Below are the code and all the weights of a small trained network. Each question names an input and a class and asks about switching units off, where a switched-off unit gives its printed mean instead of its output.

import numpy as np


def w(rows, s, z=0):
    codes = np.array(rows[::2]) - 128.0
    scale = np.full(codes.shape[1], s)
    scale[-1] = z or s
    return codes * scale


def f(y):
    return y / 2 * (1 + np.tanh(0.7978845608 * (y + 0.044715 * y**3)))


def log_softmax(a):
    a = a - a.max(-1, keepdims=True)
    return a - np.log(np.exp(a).sum(-1, keepdims=True))


def net(x, mask):
    res = np.array(x, float).reshape(1, 5) / 4 @ E
    y = f(res @ A[0][:, :-1].T + A[0][:, -1])
    res = res + np.where(mask, y, B[0][:, -1]) @ B[0][:, :-1]
    return log_softmax(res[-1] @ U[:, :-1].T + U[:, -1])


A, B = {}, {}
E = w([
[41,17,72,189,88,140,132],'x0',
[137,99,50,62,234,233,199],'x1',
[130,163,15,76,2,114,123],'x2',
[125,137,120,139,138,128,124],'x3',
[123,126,129,127,131,123,141],'x4',
],0.0088)
A[0] = w([
[142,211,105,95,93,29,81,200],'neuron 1',
[123,154,248,139,149,84,61,222],'neuron 2',
[153,151,174,157,162,96,129,224],'neuron 3',
[68,54,187,147,127,163,122,166],'neuron 4',
[163,139,8,148,65,139,194,166],'neuron 5',
[156,174,95,50,70,73,147,205],'neuron 6',
[115,62,144,203,40,109,73,103],'neuron 7',
[145,187,151,91,128,62,185,254],'neuron 8',
[163,200,101,78,134,149,143,186],'neuron 9',
[187,181,172,139,142,182,143,132],'neuron 10',
[86,22,108,134,65,174,93,246],'neuron 11',
],0.012,0.004)
B[0] = w([
[131,113,91,149,52,107,42,243],'neuron 1',
[206,134,42,202,95,135,209,248],'neuron 2',
[197,136,123,100,93,112,227,192],'neuron 3',
[106,113,52,165,179,62,122,203],'neuron 4',
[168,130,91,79,69,196,124,233],'neuron 5',
[141,151,158,52,85,108,43,231],'neuron 6',
[81,254,137,140,103,95,158,242],'neuron 7',
[210,114,131,85,73,159,65,201],'neuron 8',
[178,141,170,78,172,169,90,200],'neuron 9',
[121,158,202,66,114,165,172,179],'neuron 10',
[85,104,64,198,72,95,219,243],'neuron 11',
],0.0092,0.012)
U = w([
[184,104,91,149,57,188,191,211],'0',
[152,139,142,138,103,67,11,74],'1',
[133,132,100,194,139,71,159,34],'2',
[50,154,151,131,28,129,136,3],'3',
[165,166,177,83,194,166,203,161],'4',
[139,143,114,74,145,204,65,45],'5',
[103,49,81,161,185,139,162,170],'6',
],0.012,0.0041)

Each question gives the input, the list of numbers given to net, and the class t.
The units are the neurons (one row each of A and B). Each row of codes is followed by its name. A weight is (code - 128) times the scale printed after its matrix; where a second scale follows, it is the last column's (A, B and U).
mask holds one flag per neuron, in row order. A switched-off neuron (its flag False) gives its mean, the last column of its row in B, instead of its output. The means were averaged over made-up inputs and are rounded, as every weight is.
A unit's drop is (log p(t) with every unit on - log p(t) with that unit switched off) / (log p(t) with every unit on - log p(t) with every unit switched off).
The circuit of an input: a set's keep is (log p(t) with only the set's units on - log p(t) with every unit switched off) / (log p(t) with every unit on - log p(t) with every unit switched off). Starting from all 11 units, units are removed one at a time, each time the one whose removal leaves the highest keep (on an exact tie, the one counted first), for as long as the keep stays at least 0.8.
units of the circuit, in order: the units of the circuit, biggest drop first
most important unit: the unit with the biggest drop
top k neurons: the k neurons with the biggest drops, biggest first
drop when u is switched off: that unit's drop, to one decimal
input [7,-2,6,-5,-1], class 3: units of the circuit, in order -> neuron 7
input [-7,0,4,-5,5], class 1: top 2 neurons -> neuron 1; neuron 6
input [5,-1,6,-3,5], class 3: top 2 neurons -> neuron 2; neuron 7
input [0,3,-6,-6,-3], class 4: top 2 neurons -> neuron 11; neuron 1
input [-2,0,7,-6,1], class 1: top 2 neurons -> neuron 1; neuron 6
input [-1,-8,-8,-8,-5], class 0: top 2 neurons -> neuron 2; neuron 3
input [2,0,-8,-3,-7], class 2: top 2 neurons -> neuron 4; neuron 5
input [-7,5,0,-2,3], class 4: top 3 neurons -> neuron 1; neuron 10; neuron 5
input [-1,3,-6,-2,-3], class 4: top 2 neurons -> neuron 11; neuron 1
input [-1,6,0,-8,7], class 4: top 2 neurons -> neuron 1; neuron 6
input [-2,1,-6,-5,1], class 4: top 3 neurons -> neuron 11; neuron 1; neuron 5
input [0,8,-4,-1,-6], class 4: drop when neuron 1 is switched off -> 0.1
input [4,-6,-8,4,1], class 2: drop when neuron 4 is switched off -> 0.1
input [-7,1,5,5,-7], class 5: most important unit -> neuron 9
input [-7,-5,-8,-8,5], class 0: drop when neuron 2 is switched off -> 0.7
input [-2,-7,-4,-4,-3], class 0: drop when neuron 2 is switched off -> 0.7
